Below is a small trained network, with its code and all its weights. Each question gives an input and a class and asks what happens when units are switched off, that is, made to give their printed mean instead of their output.

import numpy as np


def w(rows, s, z=0):
    codes = np.array(rows[::2]) - 128.0
    scale = np.full(codes.shape[1], s)
    scale[-1] = z or s
    return codes * scale


def norm(h):
    return h / np.sqrt((h * h).mean(-1, keepdims=True) + 1e-5)


def f(y):
    return y / 2 * (1 + np.tanh(0.7978845608 * (y + 0.044715 * y**3)))


def log_softmax(a):
    a = a - a.max(-1, keepdims=True)
    return a - np.log(np.exp(a).sum(-1, keepdims=True))


def net(x, mask):
    res = np.array(x, float).reshape(1, 4) / 4 @ E
    u = 0
    for l in range(2):
        y = f(norm(res) @ A[l][:, :-1].T + A[l][:, -1])
        res = res + np.where(mask[u : u + 11], y, B[l][:, -1]) @ B[l][:, :-1]
        u += 11
    return log_softmax(norm(res)[-1] @ U[:, :-1].T + U[:, -1])


A, B = {}, {}
E = w([
[139,200,58,186,144,168,2],'x0',
[38,83,110,155,37,203,74],'x1',
[127,130,124,131,127,127,128],'x2',
[50,44,119,111,198,99,87],'x3',
],0.0033)
A[0] = w([
[154,118,144,119,176,101,214,174],'0.n0',
[178,166,109,144,208,112,105,54],'0.n1',
[134,92,126,119,254,112,104,5],'0.n2',
[111,152,130,109,90,116,90,63],'0.n3',
[126,74,90,131,146,120,154,104],'0.n4',
[114,131,126,108,102,116,146,65],'0.n5',
[99,39,122,134,180,125,137,136],'0.n6',
[123,110,146,115,95,111,194,62],'0.n7',
[114,136,127,126,97,139,85,73],'0.n8',
[109,75,123,133,82,149,187,38],'0.n9',
[124,108,122,116,96,134,158,67],'0.n10',
],0.0086,0.0018)
B[0] = w([
[195,100,71,184,232,155,117,253],'0.n0',
[103,138,190,57,78,97,186,204],'0.n1',
[49,145,77,189,2,157,78,211],'0.n2',
[143,127,114,199,140,85,175,133],'0.n3',
[112,123,142,94,151,118,74,150],'0.n4',
[123,110,136,138,94,146,118,131],'0.n5',
[78,124,164,100,237,75,148,220],'0.n6',
[107,80,97,138,41,179,135,198],'0.n7',
[135,107,88,176,156,152,212,151],'0.n8',
[165,150,203,107,59,93,93,196],'0.n9',
[126,107,146,135,71,148,137,147],'0.n10',
],0.0087,0.0046)
A[1] = w([
[154,121,166,56,4,112,99,10],'1.n0',
[125,134,111,131,206,111,159,72],'1.n1',
[218,87,141,67,165,185,105,87],'1.n2',
[1,101,178,25,129,17,131,130],'1.n3',
[192,84,114,152,163,170,150,95],'1.n4',
[130,251,202,28,166,82,177,66],'1.n5',
[84,45,162,126,148,129,173,155],'1.n6',
[122,91,215,120,74,140,202,76],'1.n7',
[35,185,110,93,66,102,54,81],'1.n8',
[169,102,7,140,66,141,119,135],'1.n9',
[30,81,43,117,254,122,74,51],'1.n10',
],0.0066,0.0014)
B[1] = w([
[67,40,107,213,132,44,115,190],'1.n0',
[95,71,120,112,38,193,96,152],'1.n1',
[76,183,69,162,127,172,167,152],'1.n2',
[172,254,98,104,185,243,131,233],'1.n3',
[95,231,135,172,64,142,138,171],'1.n4',
[100,111,185,56,182,126,44,173],'1.n5',
[139,169,133,61,145,72,70,169],'1.n6',
[129,92,146,95,165,72,95,172],'1.n7',
[220,116,80,167,134,196,208,180],'1.n8',
[135,151,95,50,183,161,154,183],'1.n9',
[143,17,186,146,30,13,139,255],'1.n10',
],0.008,0.0059)
U = w([
[159,200,50,173,119,237,194,138],'0',
[116,2,151,166,62,53,123,226],'1',
[129,161,213,20,216,132,58,1],'2',
],0.0067,0.00056)

Each question gives the input, the list of numbers given to net, and the class t.
The units are the neurons (one row each of A and B). Each row of codes is followed by its name. A weight is (code - 128) times the scale printed after its matrix; where a second scale follows, it is the last column's (A, B and U).
mask holds one flag per neuron, layer by layer. A switched-off neuron (its flag False) gives its mean, the last column of its row in B, instead of its output. The means were averaged over made-up inputs and are rounded, as every weight is.
A unit's drop is (log p(t) with every unit on - log p(t) with that unit switched off) / (log p(t) with every unit on - log p(t) with every unit switched off).
The circuit of an input: a set's keep is (log p(t) with only the set's units on - log p(t) with every unit switched off) / (log p(t) with every unit on - log p(t) with every unit switched off). Starting from the 12 units with the biggest drops (on a tie, the unit counted first), units are removed one at a time, each time the one whose removal leaves the highest keep (on an exact tie, the one counted first), for as long as the keep stays at least 0.8.
units of the circuit, in order: the units of the circuit, biggest drop first
k most important neurons: the k neurons with the biggest drops, biggest first
top k neurons in layer l: the k neurons of layer l with the biggest drops, biggest first
drop when u is switched off: that unit's drop, to one decimal
input [-4,7,8,3], class 2: top neuron in layer 0 : [0.n2]
input [7,0,5,-8], class 2: units of the circuit, in order : [0.n2, 0.n0, 1.n5]
input [4,-2,-1,-6], class 2: units of the circuit, in order : [0.n2, 1.n5]
input [5,-3,-1,1], class 0: top 4 neurons in layer 1 : [1.n8, 1.n3, 1.n10, 1.n0]
input [5,-2,3,-5], class 2: top 2 neurons in layer 0 : [0.n2, 0.n7]
input [-5,1,-1,8], class 2: 3 most important neurons : [0.n6, 1.n3, 1.n0]
input [6,-5,2,-2], class 2: 2 most important neurons : [1.n5, 0.n1]
input [6,-1,5,6], class 0: top 2 neurons in layer 0 : [0.n0, 0.n2]
input [2,-1,-4,8], class 0: 3 most important neurons : [0.n2, 1.n3, 0.n0]
input [8,-4,-7,2], class 0: 2 most important neurons : [0.n2, 1.n8]
input [5,-2,-8,-1], class 2: 2 most important neurons : [0.n1, 1.n5]
input [-5,-8,-7,-8], class 0: drop when 0.n0 is switched off : 1.3
input [-3,-5,0,-3], class 0: drop when 0.n4 is switched off : 0.0
input [-7,-6,1,-3], class 0: most important neuron : [0.n0]
input [-7,3,4,8], class 2: drop when 1.n3 is switched off : 0.4
